Below is a small trained network, with its code and all its weights. Each question gives an input and a class and asks what happens when units are switched off, that is, made to give their printed mean instead of their output.

import numpy as np


def w(rows, s, z=0):
    codes = np.array(rows[::2]) - 128.0
    scale = np.full(codes.shape[1], s)
    scale[-1] = z or s
    return codes * scale


def f(y):
    return np.maximum(y, 0)


def log_softmax(a):
    a = a - a.max(-1, keepdims=True)
    return a - np.log(np.exp(a).sum(-1, keepdims=True))


def net(x, mask):
    res = np.array(x, float).reshape(1, 2) / 4 @ E
    y = f(res @ A[0][:, :-1].T + A[0][:, -1])
    res = res + np.where(mask, y, B[0][:, -1]) @ B[0][:, :-1]
    return log_softmax(res[-1] @ U[:, :-1].T + U[:, -1])


A, B = {}, {}
E = w([
[162,42,86,111,127,194,253],'x0',
[146,27,207,162,140,192,96],'x1',
],0.013)
A[0] = w([
[130,122,118,199,69,110,84,253],'n1',
[107,176,138,148,141,162,69,4],'n2',
[59,146,128,101,96,107,58,4],'n3',
[147,68,78,94,162,125,163,64],'n4',
[97,150,176,165,132,63,125,38],'n5',
[97,184,141,97,89,111,63,105],'n6',
[168,171,103,56,150,6,164,165],'n7',
[136,219,78,132,115,66,114,204],'n8',
[169,87,67,69,138,128,138,12],'n9',
[99,175,48,114,80,117,158,14],'n10',
[175,118,122,148,149,160,169,29],'n11',
[140,73,225,150,169,169,103,178],'n12',
[156,90,97,76,146,184,226,227],'n13',
],0.011,0.0063)
B[0] = w([
[67,161,159,39,48,122,177,190],'n1',
[190,116,139,164,136,86,77,157],'n2',
[197,141,196,152,110,59,35,170],'n3',
[156,114,188,117,89,55,101,173],'n4',
[171,199,187,164,124,89,29,160],'n5',
[168,158,169,116,73,65,157,195],'n6',
[59,66,102,196,176,55,113,217],'n7',
[84,120,99,77,117,72,84,234],'n8',
[195,144,216,176,117,67,104,154],'n9',
[134,94,123,225,199,84,50,179],'n10',
[190,128,190,187,113,65,55,154],'n11',
[45,47,114,154,151,2,89,220],'n12',
[101,202,146,108,87,60,148,249],'n13',
],0.011,0.016)
U = w([
[131,83,123,191,174,86,106,81],'0',
[247,192,197,158,90,91,131,32],'1',
[79,157,121,107,91,106,168,253],'2',
[173,176,78,158,193,193,127,3],'3',
[227,170,75,115,140,184,159,3],'4',
[135,181,51,187,131,208,145,3],'5',
[213,171,88,121,171,184,173,3],'6',
],0.015,0.0063)

Each question gives the input, the list of numbers given to net, and the class t.
The units are the neurons (one row each of A and B). Each row of codes is followed by its name. A weight is (code - 128) times the scale printed after its matrix; where a second scale follows, it is the last column's (A, B and U).
mask holds one flag per neuron, in row order. A switched-off neuron (its flag False) gives its mean, the last column of its row in B, instead of its output. The means were averaged over made-up inputs and are rounded, as every weight is.
A unit's drop is (log p(t) with every unit on - log p(t) with that unit switched off) / (log p(t) with every unit on - log p(t) with every unit switched off).
The circuit of an input: a set's keep is (log p(t) with only the set's units on - log p(t) with every unit switched off) / (log p(t) with every unit on - log p(t) with every unit switched off). Starting from the 12 units with the biggest drops (on a tie, the unit counted first), units are removed one at a time, each time the one whose removal leaves the highest keep (on an exact tie, the one counted first), for as long as the keep stays at least 0.8.
units of the circuit, in order: the units of the circuit, biggest drop first
most important unit: the unit with the biggest drop
top k neurons: the k neurons with the biggest drops, biggest first
drop when u is switched off: that unit's drop, to one decimal
input [-5,-8], class 0: units of the circuit, in order	n7
input [-8,-8], class 0: top 2 neurons	n7, n8
input [2,2], class 2: units of the circuit, in order	n10, n3
input [-7,-7], class 0: top 3 neurons	n7, n8, n10
input [6,4], class 1: top 2 neurons	n13, n7
input [7,6], class 1: top 2 neurons	n13, n7
input [-4,-1], class 1: top 2 neurons	n12, n3
input [-6,5], class 1: top 3 neurons	n7, n6, n1
input [8,-8], class 0: top 3 neurons	n7, n10, n6
input [-2,2], class 2: drop when n10 is switched off	0.2
input [-1,-6], class 0: drop when n10 is switched off	0.1
input [-6,-8], class 0: drop when n7 is switched off	3.8
input [-2,1], class 2: drop when n10 is switched off	0.1
input [2,0], class 2: most important unit	n3
